Here is a tiny trained network, its code and every weight. The questions are about switching its units off for an input and a class, where a switched-off unit gives its printed mean instead of its output.

import numpy as np


def w(rows, s, z=0):
    codes = np.array(rows[::2]) - 128.0
    scale = np.full(codes.shape[1], s)
    scale[-1] = z or s
    return codes * scale


def f(y):
    return y / 2 * (1 + np.tanh(0.7978845608 * (y + 0.044715 * y**3)))


def log_softmax(a):
    a = a - a.max(-1, keepdims=True)
    return a - np.log(np.exp(a).sum(-1, keepdims=True))


def net(x, mask):
    res = np.array(x, float).reshape(1, 6) / 4 @ E
    y = f(res @ A[0][:, :-1].T + A[0][:, -1])
    res = res + np.where(mask, y, B[0][:, -1]) @ B[0][:, :-1]
    return log_softmax(res[-1] @ U[:, :-1].T + U[:, -1])


A, B = {}, {}
E = w([
[128,127,128,128],'x0',
[70,141,234,142],'x1',
[74,19,120,131],'x2',
[128,128,128,127],'x3',
[40,169,79,149],'x4',
[153,117,133,254],'x5',
],0.0089)
A[0] = w([
[88,46,138,117,56],'neuron 0',
[103,136,182,135,83],'neuron 1',
[91,144,196,110,79],'neuron 2',
[102,77,121,124,85],'neuron 3',
[187,99,165,101,82],'neuron 4',
[97,42,112,103,30],'neuron 5',
[123,135,114,81,67],'neuron 6',
[96,55,118,120,74],'neuron 7',
[122,105,101,122,52],'neuron 8',
[166,116,54,121,86],'neuron 9',
[125,129,133,127,188],'neuron 10',
[83,155,93,138,51],'neuron 11',
[132,128,95,117,41],'neuron 12',
[153,208,135,125,8],'neuron 13',
[154,199,138,115,80],'neuron 14',
[100,140,113,83,36],'neuron 15',
[155,112,60,103,111],'neuron 16',
[129,132,129,114,121],'neuron 17',
[161,192,129,125,48],'neuron 18',
[195,86,181,94,59],'neuron 19',
[151,123,82,122,78],'neuron 20',
[148,125,79,122,92],'neuron 21',
[129,128,139,77,42],'neuron 22',
[156,212,139,95,94],'neuron 23',
[111,141,149,46,20],'neuron 24',
[141,126,127,181,53],'neuron 25',
[109,150,132,1,60],'neuron 26',
[164,115,76,114,63],'neuron 27',
[155,133,137,247,14],'neuron 28',
[150,179,133,126,27],'neuron 29',
[46,179,84,128,40],'neuron 30',
[137,156,134,117,92],'neuron 31',
[80,155,98,152,35],'neuron 32',
[96,147,106,136,51],'neuron 33',
[200,91,179,97,34],'neuron 34',
[161,122,52,105,71],'neuron 35',
[146,127,133,192,4],'neuron 36',
[85,145,217,122,79],'neuron 37',
[178,101,154,116,42],'neuron 38',
[102,136,190,127,71],'neuron 39',
[83,140,102,125,56],'neuron 40',
[92,137,205,124,82],'neuron 41',
[68,165,94,135,78],'neuron 42',
[131,130,130,171,46],'neuron 43',
[108,142,117,77,74],'neuron 44',
],0.015,0.0031)
B[0] = w([
[101,108,237,162,192],'neuron 0',
[152,129,128,59,169],'neuron 1',
[154,122,110,40,187],'neuron 2',
[113,119,191,154,160],'neuron 3',
[73,201,82,161,193],'neuron 4',
[105,95,238,165,191],'neuron 5',
[154,96,94,141,159],'neuron 6',
[111,120,233,167,183],'neuron 7',
[121,125,153,111,134],'neuron 8',
[151,133,142,28,198],'neuron 9',
[129,117,118,118,142],'neuron 10',
[84,183,110,143,160],'neuron 11',
[124,136,123,106,134],'neuron 12',
[76,109,229,143,201],'neuron 13',
[91,109,224,149,206],'neuron 14',
[147,121,96,180,158],'neuron 15',
[147,125,122,36,196],'neuron 16',
[136,124,126,134,131],'neuron 17',
[80,98,208,150,194],'neuron 18',
[41,223,70,164,209],'neuron 19',
[137,124,129,73,159],'neuron 20',
[133,127,127,69,163],'neuron 21',
[151,112,88,163,155],'neuron 22',
[109,101,250,156,229],'neuron 23',
[206,75,57,183,194],'neuron 24',
[174,91,89,159,168],'neuron 25',
[241,46,51,206,255],'neuron 26',
[161,139,127,68,174],'neuron 27',
[232,39,48,190,254],'neuron 28',
[99,121,189,144,166],'neuron 29',
[55,234,68,155,201],'neuron 30',
[126,115,149,139,144],'neuron 31',
[86,181,92,142,161],'neuron 32',
[93,157,114,137,140],'neuron 33',
[38,220,69,169,207],'neuron 34',
[140,125,128,26,199],'neuron 35',
[184,82,82,167,177],'neuron 36',
[159,133,134,5,211],'neuron 37',
[85,174,95,154,166],'neuron 38',
[142,128,129,49,174],'neuron 39',
[93,154,108,157,149],'neuron 40',
[147,124,129,21,195],'neuron 41',
[75,197,87,147,180],'neuron 42',
[152,110,99,149,151],'neuron 43',
[159,100,85,173,168],'neuron 44',
],0.03,0.008)
U = w([
[185,122,96,151,255],'0',
[143,177,142,2,93],'1',
[94,141,229,140,40],'2',
[70,246,88,133,48],'3',
],0.0079,0.0051)

Each question gives the input, the list of numbers given to net, and the class t.
The units are the neurons (one row each of A and B). Each row of codes is followed by its name. A weight is (code - 128) times the scale printed after its matrix; where a second scale follows, it is the last column's (A, B and U).
mask holds one flag per neuron, in row order. A switched-off neuron (its flag False) gives its mean, the last column of its row in B, instead of its output. The means were averaged over made-up inputs and are rounded, as every weight is.
A unit's drop is (log p(t) with every unit on - log p(t) with that unit switched off) / (log p(t) with every unit on - log p(t) with every unit switched off).
The circuit of an input: a set's keep is (log p(t) with only the set's units on - log p(t) with every unit switched off) / (log p(t) with every unit on - log p(t) with every unit switched off). Starting from the 12 units with the biggest drops (on a tie, the unit counted first), units are removed one at a time, each time the one whose removal leaves the highest keep (on an exact tie, the one counted first), for as long as the keep stays at least 0.8.
units of the circuit, in order: the units of the circuit, biggest drop first
most important unit: the unit with the biggest drop
top k neurons: the k neurons with the biggest drops, biggest first
drop when u is switched off: that unit's drop, to one decimal
input [7,8,8,4,-3,-3], class 1: most important unit -> neuron 37
input [5,-1,-3,4,8,-7], class 3: top 3 neurons -> (neuron 30; neuron 42; neuron 28)
input [-7,8,6,1,5,-7], class 1: top 4 neurons -> (neuron 37; neuron 41; neuron 2; neuron 28)
input [0,1,-7,5,7,4], class 2: top 2 neurons -> (neuron 13; neuron 23)
input [-5,-7,3,-1,8,-1], class 3: top 3 neurons -> (neuron 30; neuron 42; neuron 11)
input [7,-1,-6,-1,1,-5], class 2: top 2 neurons -> (neuron 23; neuron 28)
input [-4,5,-7,0,-8,-1], class 3: top 3 neurons -> (neuron 34; neuron 19; neuron 4)
input [-5,-5,6,3,0,2], class 2: top 3 neurons -> (neuron 5; neuron 7; neuron 0)
input [-2,7,-2,2,-8,-7], class 3: top 4 neurons -> (neuron 19; neuron 34; neuron 4; neuron 28)
input [-3,7,7,4,3,-8], class 0: top 2 neurons -> (neuron 26; neuron 24)
input [-2,-6,1,4,3,-5], class 1: top 3 neurons -> (neuron 35; neuron 28; neuron 16)
input [1,-3,7,-7,-7,2], class 2: top 3 neurons -> (neuron 5; neuron 0; neuron 7)
input [-5,-4,4,3,-4,3], class 1: drop when neuron 13 is switched off -> 0.2
input [-3,6,3,3,-6,3], class 1: units of the circuit, in order -> (neuron 37)
input [-6,6,-6,-2,-3,-8], class 0: drop when neuron 26 is switched off -> 3.5
input [5,2,5,6,-1,-4], class 2: drop when neuron 5 is switched off -> 1.0
